Below is a small trained network, with its code and all its weights. Each question gives an input and a class and asks what happens when units are switched off, that is, made to give their printed mean instead of their output.

import numpy as np


def w(rows, s, z=0):
    codes = np.array(rows[::2]) - 128.0
    scale = np.full(codes.shape[1], s)
    scale[-1] = z or s
    return codes * scale


def norm(h):
    return h / np.sqrt((h * h).mean(-1, keepdims=True) + 1e-5)


def f(y):
    return np.maximum(y, 0)


def log_softmax(a):
    a = a - a.max(-1, keepdims=True)
    return a - np.log(np.exp(a).sum(-1, keepdims=True))


def net(x, mask):
    res = np.array(x, float).reshape(1, 4) / 4 @ E
    u = 0
    for l in range(2):
        y = f(norm(res) @ A[l][:, :-1].T + A[l][:, -1])
        res = res + np.where(mask[u : u + 6], y, B[l][:, -1]) @ B[l][:, :-1]
        u += 6
    return log_softmax(norm(res)[-1] @ U[:, :-1].T + U[:, -1])


A, B = {}, {}
E = w([
[202,102,198,207,128,114,170],'x0',
[124,167,128,134,140,125,153],'x1',
[201,114,185,15,143,69,138],'x2',
[93,125,76,183,255,103,89],'x3',
],0.0064)
A[0] = w([
[96,84,138,170,194,111,143,154],'0.n1',
[81,96,163,216,73,123,127,232],'0.n2',
[2,160,64,79,82,186,105,123],'0.n3',
[124,179,136,74,123,103,52,22],'0.n4',
[196,175,138,55,141,112,108,3],'0.n5',
[5,90,88,90,187,17,137,94],'0.n6',
],0.0087,0.00058)
B[0] = w([
[140,143,117,149,124,169,2,195],'0.n1',
[135,214,113,116,77,66,222,210],'0.n2',
[156,25,179,105,153,237,119,254],'0.n3',
[142,231,26,62,47,103,150,176],'0.n4',
[174,193,89,102,190,122,97,199],'0.n5',
[26,83,203,180,107,54,177,215],'0.n6',
],0.0075,0.0071)
A[1] = w([
[245,110,169,104,232,63,120,104],'1.n1',
[193,114,150,61,178,169,181,131],'1.n2',
[160,160,99,165,130,118,68,59],'1.n3',
[74,135,82,39,108,79,81,75],'1.n4',
[95,162,123,125,114,95,189,253],'1.n5',
[117,120,180,63,195,92,75,38],'1.n6',
],0.012,0.0021)
B[1] = w([
[50,33,163,133,106,216,129,253],'1.n1',
[193,169,54,124,142,209,127,230],'1.n2',
[179,200,194,178,255,143,74,171],'1.n3',
[197,248,68,174,127,55,150,204],'1.n4',
[114,62,166,90,96,28,100,203],'1.n5',
[23,87,120,127,120,33,153,199],'1.n6',
],0.0096,0.0075)
U = w([
[151,97,128,94,96,252,143,204],'0',
[84,129,145,131,89,34,165,239],'1',
[33,72,147,163,194,172,87,144],'2',
[166,194,174,221,199,134,80,4],'3',
[175,216,51,77,153,141,122,8],'4',
],0.015,0.0027)

Each question gives the input, the list of numbers given to net, and the class t.
The units are the neurons (one row each of A and B). Each row of codes is followed by its name. A weight is (code - 128) times the scale printed after its matrix; where a second scale follows, it is the last column's (A, B and U).
mask holds one flag per neuron, layer by layer. A switched-off neuron (its flag False) gives its mean, the last column of its row in B, instead of its output. The means were averaged over made-up inputs and are rounded, as every weight is.
A unit's drop is (log p(t) with every unit on - log p(t) with that unit switched off) / (log p(t) with every unit on - log p(t) with every unit switched off).
The circuit of an input: a set's keep is (log p(t) with only the set's units on - log p(t) with every unit switched off) / (log p(t) with every unit on - log p(t) with every unit switched off). Starting from all 12 units, units are removed one at a time, each time the one whose removal leaves the highest keep (on an exact tie, the one counted first), for as long as the keep stays at least 0.8.
circuit, biggest first: the units of the circuit, biggest drop first
top k neurons: the k neurons with the biggest drops, biggest first
top k neurons in layer l: the k neurons of layer l with the biggest drops, biggest first
drop when u is switched off: that unit's drop, to one decimal
input [1,-4,-3,7], class 3: top 2 neurons -> (0.n1, 1.n1)
input [-6,-4,7,2], class 1: top 2 neurons -> (0.n6, 1.n6)
input [-3,7,5,7], class 1: top neuron -> (0.n6)
input [1,3,4,2], class 2: top 2 neurons in layer 0 -> (0.n2, 0.n5)
input [3,-5,0,-8], class 1: top 3 neurons in layer 1 -> (1.n1, 1.n5, 1.n3)
input [-1,6,-4,-1], class 0: top 2 neurons -> (0.n3, 1.n4)
input [0,6,-8,0], class 0: circuit, biggest first -> (0.n3, 1.n6)
input [8,-7,3,1], class 2: top 3 neurons -> (1.n1, 0.n3, 0.n4)
input [-5,7,1,-7], class 4: top 4 neurons -> (1.n1, 0.n4, 1.n4, 0.n5)
input [5,4,4,-1], class 0: top 2 neurons -> (1.n2, 0.n6)
input [-7,-6,4,0], class 4: top 2 neurons -> (0.n4, 1.n4)
input [8,3,1,6], class 2: top 4 neurons -> (1.n1, 1.n4, 0.n4, 1.n2)
input [6,6,-7,-2], class 1: top 2 neurons -> (0.n2, 1.n5)
input [3,-6,-7,6], class 3: circuit, biggest first -> (1.n1)
input [-6,6,8,3], class 1: top 2 neurons in layer 1 -> (1.n6, 1.n5)
input [4,-4,-7,2], class 3: top 2 neurons in layer 0 -> (0.n1, 0.n6)
input [5,-2,-1,-5], class 1: top 2 neurons in layer 0 -> (0.n3, 0.n2)
input [8,4,1,2], class 2: drop when 1.n1 is switched off -> 1.2
input [-1,3,1,-4], class 4: drop when 0.n3 is switched off -> 0.1
input [8,8,4,7], class 2: drop when 1.n1 is switched off -> 0.6
input [2,-4,-1,0], class 1: circuit, biggest first -> (0.n2)
input [3,3,-2,3], class 3: drop when 1.n2 is switched off -> 0.0
